Below is a small trained network, with its code and all its weights. Each question gives an input and a class and asks what happens when units are switched off, that is, made to give their printed mean instead of their output.

import numpy as np


def w(rows, s, z=0):
    codes = np.array(rows[::2]) - 128.0
    scale = np.full(codes.shape[1], s)
    scale[-1] = z or s
    return codes * scale


def f(y):
    return np.maximum(y, 0)


def log_softmax(a):
    a = a - a.max(-1, keepdims=True)
    return a - np.log(np.exp(a).sum(-1, keepdims=True))


def net(x, mask):
    res = np.array(x, float).reshape(1, 6) / 4 @ E
    y = f(res @ A[0][:, :-1].T + A[0][:, -1])
    res = res + np.where(mask, y, B[0][:, -1]) @ B[0][:, :-1]
    return log_softmax(res[-1] @ U[:, :-1].T + U[:, -1])


A, B = {}, {}
E = w([
[253,150,155],'x0',
[139,62,51],'x1',
[210,126,78],'x2',
[173,57,173],'x3',
[48,111,176],'x4',
[133,42,110],'x5',
],0.0073)
A[0] = w([
[158,90,140,198],'neuron 0',
[173,157,63,60],'neuron 1',
[98,51,85,15],'neuron 2',
[94,154,113,254],'neuron 3',
[111,115,242,120],'neuron 4',
[250,190,216,111],'neuron 5',
],0.016,0.0062)
B[0] = w([
[128,201,126,172],'neuron 0',
[179,118,185,165],'neuron 1',
[45,115,129,153],'neuron 2',
[174,210,185,201],'neuron 3',
[150,109,216,187],'neuron 4',
[251,127,124,247],'neuron 5',
],0.021,0.013)
U = w([
[183,101,161,144],'0',
[145,81,159,81],'1',
[154,20,75,15],'2',
[156,5,77,21],'3',
[152,140,108,252],'4',
[91,85,141,188],'5',
[153,5,82,27],'6',
[138,165,142,14],'7',
],0.018,0.015)

Each question gives the input, the list of numbers given to net, and the class t.
The units are the neurons (one row each of A and B). Each row of codes is followed by its name. A weight is (code - 128) times the scale printed after its matrix; where a second scale follows, it is the last column's (A, B and U).
mask holds one flag per neuron, in row order. A switched-off neuron (its flag False) gives its mean, the last column of its row in B, instead of its output. The means were averaged over made-up inputs and are rounded, as every weight is.
A unit's drop is (log p(t) with every unit on - log p(t) with that unit switched off) / (log p(t) with every unit on - log p(t) with every unit switched off).
The circuit of an input: a set's keep is (log p(t) with only the set's units on - log p(t) with every unit switched off) / (log p(t) with every unit on - log p(t) with every unit switched off). Starting from all 6 units, units are removed one at a time, each time the one whose removal leaves the highest keep (on an exact tie, the one counted first), for as long as the keep stays at least 0.8.
units of the circuit, in order: the units of the circuit, biggest drop first
top k neurons: the k neurons with the biggest drops, biggest first
drop when u is switched off: that unit's drop, to one decimal
input [-6,8,2,8,-1,-8], class 5: units of the circuit, in order => neuron 5; neuron 2
input [1,-6,6,-5,3,2], class 4: units of the circuit, in order => neuron 4
input [0,2,-5,-8,-3,5], class 4: top 2 neurons => neuron 4; neuron 5
input [-8,3,-4,-3,2,-6], class 7: units of the circuit, in order => neuron 3; neuron 5
input [4,0,6,-4,0,8], class 4: top 4 neurons => neuron 4; neuron 0; neuron 5; neuron 3
input [3,1,-3,-2,1,4], class 4: units of the circuit, in order => neuron 5; neuron 4
input [-7,1,6,3,8,-6], class 7: top 2 neurons => neuron 5; neuron 3
input [-1,-1,0,5,4,4], class 1: top 3 neurons => neuron 5; neuron 4; neuron 3
input [-7,-1,-6,-7,0,6], class 5: top 2 neurons => neuron 5; neuron 2
input [3,5,5,-2,2,4], class 4: units of the circuit, in order => neuron 5; neuron 4
input [0,6,0,5,1,7], class 5: units of the circuit, in order => neuron 2; neuron 5
input [-5,-2,-1,-4,-3,7], class 4: top 2 neurons => neuron 4; neuron 3
input [-6,6,-2,-7,8,-8], class 7: top 2 neurons => neuron 3; neuron 5
input [-5,4,-5,-1,0,7], class 5: units of the circuit, in order => neuron 2
input [7,8,-8,3,2,7], class 4: top 2 neurons => neuron 0; neuron 4
input [-8,3,3,-6,4,-4], class 7: top 2 neurons => neuron 3; neuron 5
input [-8,2,2,-5,2,1], class 5: top 3 neurons => neuron 5; neuron 2; neuron 0
input [1,7,4,7,-1,4], class 5: top 3 neurons => neuron 5; neuron 2; neuron 3
input [-4,1,-7,7,-4,4], class 5: drop when neuron 5 is switched off => 0.4
input [8,4,-7,-8,8,-1], class 7: drop when neuron 1 is switched off => 0.2
input [2,0,-7,-5,7,-6], class 7: drop when neuron 3 is switched off => 0.8
input [-5,0,-2,1,0,6], class 5: drop when neuron 1 is switched off => 0.0
input [-4,2,-3,-1,5,-3], class 7: top neuron => neuron 5
input [-7,3,3,-5,4,-2], class 7: top 2 neurons => neuron 3; neuron 5
